Below is a small trained network, with its code and all its weights. Each question gives an input and a target symbol and asks what happens when units are switched off, that is, made to give their printed mean instead of their output.

import numpy as np


def w(rows, s, z=0):
    codes = np.array(rows[::2]) - 128.0
    scale = np.full(codes.shape[1], s)
    scale[-1] = z or s
    return codes * scale


def norm(h):
    return h / np.sqrt((h * h).mean(-1, keepdims=True) + 1e-5)


def f(y):
    return np.maximum(y, 0)


def softmax(a):
    e = np.exp(a - a.max(-1, keepdims=True))
    return e / e.sum(-1, keepdims=True)


def log_softmax(a):
    a = a - a.max(-1, keepdims=True)
    return a - np.log(np.exp(a).sum(-1, keepdims=True))


def net(x, mask):
    ids = ['ΓΔΠΦΨαβεηθλμξστω'.index(c) for c in x.split()]
    T = len(ids)
    res = E[ids] + P[:T]
    u = 0
    for l in range(3):
        r = norm(res)
        for j in range(2):
            rows = slice(2 * j, 2 * j + 2)
            q, k, v = (r @ M[l][rows].T for M in (Q, K, V))
            z = softmax(np.where(np.tri(T) > 0, q @ k.T / 2**0.5, -1e9)) @ v
            o = O[l][rows]
            res = res + np.where(mask[u + j], z, o[:, -1]) @ o[:, :-1]
        u += 2
        y = f(norm(res) @ A[l][:, :-1].T + A[l][:, -1])
        res = res + np.where(mask[u : u + 8], y, B[l][:, -1]) @ B[l][:, :-1]
        u += 8
    return log_softmax(norm(res)[-1] @ U[:, :-1].T + U[:, -1])


Q, K, V, O, A, B = {}, {}, {}, {}, {}, {}
E = w([
[117,182,120,123,168,102,163,118,191,160,112],'Γ',
[121,167,52,167,146,122,132,135,118,165,106],'Δ',
[134,118,84,172,37,163,209,143,175,134,74],'Π',
[127,211,102,137,126,124,96,130,144,124,130],'Φ',
[92,29,99,148,69,112,161,146,103,141,134],'Ψ',
[152,107,69,111,143,80,132,188,125,151,152],'α',
[109,93,203,155,72,117,83,236,233,139,126],'β',
[135,129,67,137,95,113,51,161,80,135,156],'ε',
[75,128,128,95,85,179,128,26,254,174,78],'η',
[96,115,137,76,153,129,106,135,112,62,48],'θ',
[160,124,54,159,155,135,130,130,177,101,142],'λ',
[105,110,125,90,193,108,138,80,133,154,154],'μ',
[112,38,171,191,118,193,101,49,138,114,124],'ξ',
[134,116,139,162,99,63,79,112,120,170,135],'σ',
[120,138,61,90,97,88,87,126,145,186,118],'τ',
[143,118,131,140,122,88,132,120,183,59,166],'ω',
],0.03)
P = w([
[250,222,149,108,6,213,131,115,112,180,193],'0',
[204,130,178,142,106,137,135,54,59,140,51],'1',
[140,136,131,180,90,94,128,62,96,115,43],'2',
[95,132,98,219,104,98,112,78,136,65,52],'3',
[85,119,70,228,126,89,103,87,150,22,51],'4',
[76,101,62,240,141,79,75,87,164,3,31],'5',
],0.0068)
Q[0] = w([
[68,152,190,154,127,70,110,107,164,79,150],'0.h0',
[170,99,14,253,109,72,129,113,194,165,156],'0.h0',
[48,142,81,48,184,123,105,115,138,106,90],'0.h1',
[163,144,1,175,196,91,138,40,199,195,192],'0.h1',
],0.0087)
K[0] = w([
[118,120,135,38,137,165,151,135,116,65,98],'0.h0',
[61,112,127,130,154,79,87,145,123,56,11],'0.h0',
[42,143,82,95,94,162,131,129,163,129,210],'0.h1',
[114,109,113,71,203,119,105,169,136,59,2],'0.h1',
],0.0095)
V[0] = w([
[156,136,116,75,167,153,107,125,174,46,48],'0.h0',
[176,142,236,137,48,36,114,53,133,150,148],'0.h0',
[173,44,115,142,111,169,132,94,163,113,138],'0.h1',
[170,186,195,137,108,199,63,168,82,68,2],'0.h1',
],0.0068)
O[0] = w([
[175,204,199,115,75,107,164,79,153,55,123,87],'0.h0',
[80,57,110,137,147,146,16,140,254,93,133,254],'0.h0',
[122,102,192,130,98,185,203,86,68,48,199,148],'0.h1',
[10,188,65,240,52,183,110,185,165,122,148,86],'0.h1',
],0.0075,0.0054)
A[0] = w([
[162,153,100,152,149,93,65,138,171,122,197,89],'0.n0',
[89,137,146,111,254,152,136,99,97,213,184,25],'0.n1',
[61,170,232,126,222,111,117,123,198,217,97,48],'0.n2',
[128,97,26,145,202,84,188,171,108,126,100,218],'0.n3',
[139,196,35,92,79,92,109,107,113,135,101,58],'0.n4',
[108,168,19,184,177,129,115,115,131,108,168,133],'0.n5',
[213,124,131,216,103,121,148,88,165,66,202,251],'0.n6',
[195,213,112,224,134,120,120,112,151,162,171,202],'0.n7',
],0.0094,0.0028)
B[0] = w([
[139,85,145,112,203,104,119,173,157,154,91,247],'0.n0',
[153,254,106,71,228,94,150,74,119,35,221,139],'0.n1',
[135,248,81,139,42,8,194,148,201,50,67,170],'0.n2',
[85,170,64,107,63,65,165,106,45,177,121,216],'0.n3',
[114,178,218,63,145,172,153,183,118,162,64,214],'0.n4',
[81,102,244,162,122,95,135,99,63,152,65,230],'0.n5',
[164,22,170,49,142,144,171,181,178,130,84,254],'0.n6',
[173,77,179,112,223,176,220,73,112,161,85,231],'0.n7',
],0.0087,0.0084)
Q[1] = w([
[132,153,57,27,166,147,206,55,108,147,115],'1.h0',
[93,60,198,193,109,64,93,127,223,219,29],'1.h0',
[118,210,143,196,93,219,254,188,82,3,94],'1.h1',
[76,91,201,63,217,181,161,228,162,128,107],'1.h1',
],0.0087)
K[1] = w([
[171,165,211,120,57,77,207,78,70,136,148],'1.h0',
[72,49,33,102,177,119,102,112,126,77,2],'1.h0',
[65,220,127,97,153,242,97,97,121,44,170],'1.h1',
[234,149,196,183,164,161,141,161,129,93,149],'1.h1',
],0.0083)
V[1] = w([
[111,88,2,97,210,180,61,200,107,64,88],'1.h0',
[161,118,186,158,227,62,118,25,129,114,188],'1.h0',
[108,137,83,187,115,71,123,159,187,168,112],'1.h1',
[188,109,137,187,179,123,185,94,149,189,146],'1.h1',
],0.0085)
O[1] = w([
[245,207,109,99,37,106,208,94,15,80,149,163],'1.h0',
[44,149,205,118,171,65,134,2,49,102,128,143],'1.h0',
[168,49,209,82,80,184,205,63,79,121,133,254],'1.h1',
[52,34,36,98,65,122,131,144,23,96,4,245],'1.h1',
],0.0079,0.0043)
A[1] = w([
[115,95,77,207,192,79,6,109,168,172,163,80],'1.n0',
[174,87,90,200,73,136,140,135,136,167,130,109],'1.n1',
[96,149,72,144,120,83,113,195,84,143,159,122],'1.n2',
[98,130,118,176,100,127,76,138,72,134,144,53],'1.n3',
[100,114,132,123,121,197,46,131,61,144,163,66],'1.n4',
[119,123,169,98,150,165,43,138,44,147,164,8],'1.n5',
[187,99,134,134,182,113,178,116,86,190,165,103],'1.n6',
[179,176,138,145,116,153,186,105,96,112,167,97],'1.n7',
],0.016,0.011)
B[1] = w([
[95,36,119,119,172,76,132,85,116,171,15,231],'1.n0',
[91,103,121,111,157,159,148,190,128,128,113,227],'1.n1',
[139,146,168,111,58,138,144,109,133,122,214,174],'1.n2',
[116,140,191,119,206,99,84,152,102,95,131,146],'1.n3',
[169,113,154,156,123,148,55,106,28,132,107,150],'1.n4',
[169,84,171,118,100,130,60,168,6,105,161,152],'1.n5',
[143,189,141,149,95,139,162,90,148,141,206,254],'1.n6',
[145,77,94,115,124,82,75,95,117,72,88,139],'1.n7',
],0.018,0.006)
Q[2] = w([
[206,151,39,46,74,185,67,219,31,78,74],'2.h0',
[106,143,144,85,71,122,187,185,150,148,37],'2.h0',
[116,58,137,170,92,52,255,107,97,84,65],'2.h1',
[107,184,160,127,57,131,115,57,134,131,36],'2.h1',
],0.0092)
K[2] = w([
[197,116,48,80,197,148,60,190,149,240,167],'2.h0',
[102,150,97,5,125,143,65,154,105,99,75],'2.h0',
[63,37,117,101,163,143,171,69,65,72,153],'2.h1',
[189,48,190,80,155,116,155,88,120,169,127],'2.h1',
],0.011)
V[2] = w([
[223,143,179,195,176,104,109,179,120,165,177],'2.h0',
[164,119,58,234,145,132,153,119,210,178,163],'2.h0',
[154,89,59,164,124,80,175,160,74,74,145],'2.h1',
[188,156,167,253,102,70,137,140,144,120,80],'2.h1',
],0.011)
O[2] = w([
[127,30,194,195,185,28,162,157,59,102,117,12],'2.h0',
[48,72,204,153,31,46,164,97,169,139,19,2],'2.h0',
[64,51,233,93,124,72,170,149,135,175,100,132],'2.h1',
[243,84,194,198,122,78,67,143,173,255,42,111],'2.h1',
],0.0098,0.0058)
A[2] = w([
[153,110,227,134,132,183,143,47,138,160,154,2],'2.n0',
[169,181,188,142,186,159,119,94,177,92,86,118],'2.n1',
[85,163,162,94,78,66,8,164,68,158,174,77],'2.n2',
[162,149,152,149,217,131,156,145,78,91,131,140],'2.n3',
[128,175,101,103,165,54,73,178,86,163,75,87],'2.n4',
[100,142,190,230,84,59,67,237,253,173,215,77],'2.n5',
[174,158,103,126,162,100,106,96,114,171,71,138],'2.n6',
[110,67,183,146,85,213,113,169,110,65,103,127],'2.n7',
],0.013,0.0075)
B[2] = w([
[132,195,131,164,168,192,172,161,163,57,155,176],'2.n0',
[93,142,147,101,116,94,93,178,125,59,163,185],'2.n1',
[207,95,193,143,186,118,193,174,123,127,77,180],'2.n2',
[117,117,203,122,108,140,51,140,78,129,111,191],'2.n3',
[123,50,173,65,163,177,176,108,134,126,90,208],'2.n4',
[124,172,192,252,201,109,38,98,151,230,174,162],'2.n5',
[63,127,88,109,118,87,102,142,123,161,116,254],'2.n6',
[140,175,58,198,152,111,71,129,139,112,145,192],'2.n7',
],0.016,0.0084)
U = w([
[108,224,91,116,137,2,168,184,175,127,98,84],'Γ',
[69,235,90,176,163,130,161,109,61,180,104,114],'Δ',
[131,147,49,199,121,135,161,235,147,143,77,104],'Π',
[13,166,187,95,148,183,70,198,130,116,119,2],'Φ',
[43,108,90,126,83,121,129,165,107,131,224,118],'Ψ',
[190,145,122,130,48,37,148,100,149,181,208,172],'α',
[136,178,141,204,169,99,100,139,205,191,162,165],'β',
[197,111,136,160,123,129,100,168,47,161,144,120],'ε',
[118,148,164,118,3,200,74,51,192,139,130,138],'η',
[181,165,51,137,51,124,119,66,93,82,88,116],'θ',
[141,145,185,139,164,178,201,96,170,111,135,133],'λ',
[137,200,87,103,188,88,74,21,103,108,188,113],'μ',
[120,159,48,184,192,197,85,41,111,96,140,117],'ξ',
[110,58,100,138,101,71,112,71,124,148,92,198],'σ',
[202,179,64,44,183,171,85,136,164,216,177,88],'τ',
[160,105,117,91,158,67,90,170,210,81,192,99],'ω',
],0.0086,0.0071)

Each question gives the input, a string of symbols that net reads in full, and the target symbol t.
The units are the heads (2 rows each of Q, K, V and O) and the neurons (one row each of A and B). Each row of codes is followed by its name. A weight is (code - 128) times the scale printed after its matrix; where a second scale follows, it is the last column's (O, A, B and U).
mask holds one flag per unit, layer by layer, with each layer's heads first. A switched-off unit (its flag False) gives its mean, the last column of its rows in O or B, instead of its output. The means were averaged over made-up inputs and are rounded, as every weight is.
A unit's drop is (log p(t) with every unit on - log p(t) with that unit switched off) / (log p(t) with every unit on - log p(t) with every unit switched off).
The circuit of an input: a set's keep is (log p(t) with only the set's units on - log p(t) with every unit switched off) / (log p(t) with every unit on - log p(t) with every unit switched off). Starting from the 12 units with the biggest drops (on a tie, the unit counted first), units are removed one at a time, each time the one whose removal leaves the highest keep (on an exact tie, the one counted first), for as long as the keep stays at least 0.8.
units of the circuit, in order: the units of the circuit, biggest drop first
most important unit: the unit with the biggest drop
k most important neurons: the k neurons with the biggest drops, biggest first
top k neurons in layer l: the k neurons of layer l with the biggest drops, biggest first
heads that matter: for each layer, one digit per head in row order, 1 if its drop is at least 0.15 and else 0, layers parted by /
input σ Δ ε σ, target Δ: heads that matter	11 / 11 / 00
input σ σ σ α θ, target θ: most important unit	1.h0
input λ ε σ σ Δ σ, target Δ: 2 most important neurons	2.n0; 2.n6
input θ ω τ σ, target β: heads that matter	11 / 00 / 00
input λ θ Ψ Ψ λ, target Φ: 2 most important neurons	0.n7; 2.n3
input λ σ σ θ σ σ, target Φ: heads that matter	11 / 01 / 00
input θ σ Δ, target β: units of the circuit, in order	1.h1; 0.h1; 2.n5
input σ Φ ε Π ω σ, target Φ: top 3 neurons in layer 0	0.n6; 0.n5; 0.n0
input Ψ λ τ σ α σ, target α: top 2 neurons in layer 0	0.n6; 0.n5
input λ σ α, target α: heads that matter	00 / 10 / 00
input τ σ Ψ σ, target Ψ: heads that matter	10 / 11 / 01
input σ τ Φ σ, target τ: 2 most important neurons	0.n4; 0.n0
input Γ λ σ ε σ, target ε: 2 most important neurons	1.n1; 2.n3
input λ σ Δ Γ θ τ, target Φ: most important unit	0.h0
input ε τ λ, target λ: heads that matter	01 / 10 / 00
input ε μ σ θ σ ξ, target ε: heads that matter	00 / 10 / 10
input λ σ ε σ β, target β: 2 most important neurons	2.n5; 0.n5
input σ σ Π η λ σ, target Π: units of the circuit, in order	0.h0; 1.h0; 1.n1; 2.n7
input Δ σ σ ω λ, target λ: top 2 neurons in layer 1	1.n6; 1.n0
input λ α σ λ σ λ, target σ: most important neuron	0.n6
input σ σ μ σ, target μ: heads that matter	11 / 11 / 10
input σ Γ τ σ, target Γ: 3 most important neurons	1.n0; 2.n0; 0.n4
input σ ω σ, target ω: heads that matter	10 / 11 / 00
input Π σ σ λ Δ σ, target λ: 3 most important neurons	2.n0; 1.n6; 1.n0
input Δ σ σ θ, target τ: heads that matter	10 / 10 / 10
input τ τ Δ σ Δ θ, target σ: heads that matter	01 / 11 / 10
input β λ σ ξ, target ξ: heads that matter	00 / 00 / 00
input τ τ Ψ ε, target ε: most important unit	2.n2
input λ σ σ α σ, target α: heads that matter	11 / 11 / 00
input μ σ τ, target τ: heads that matter	00 / 00 / 10
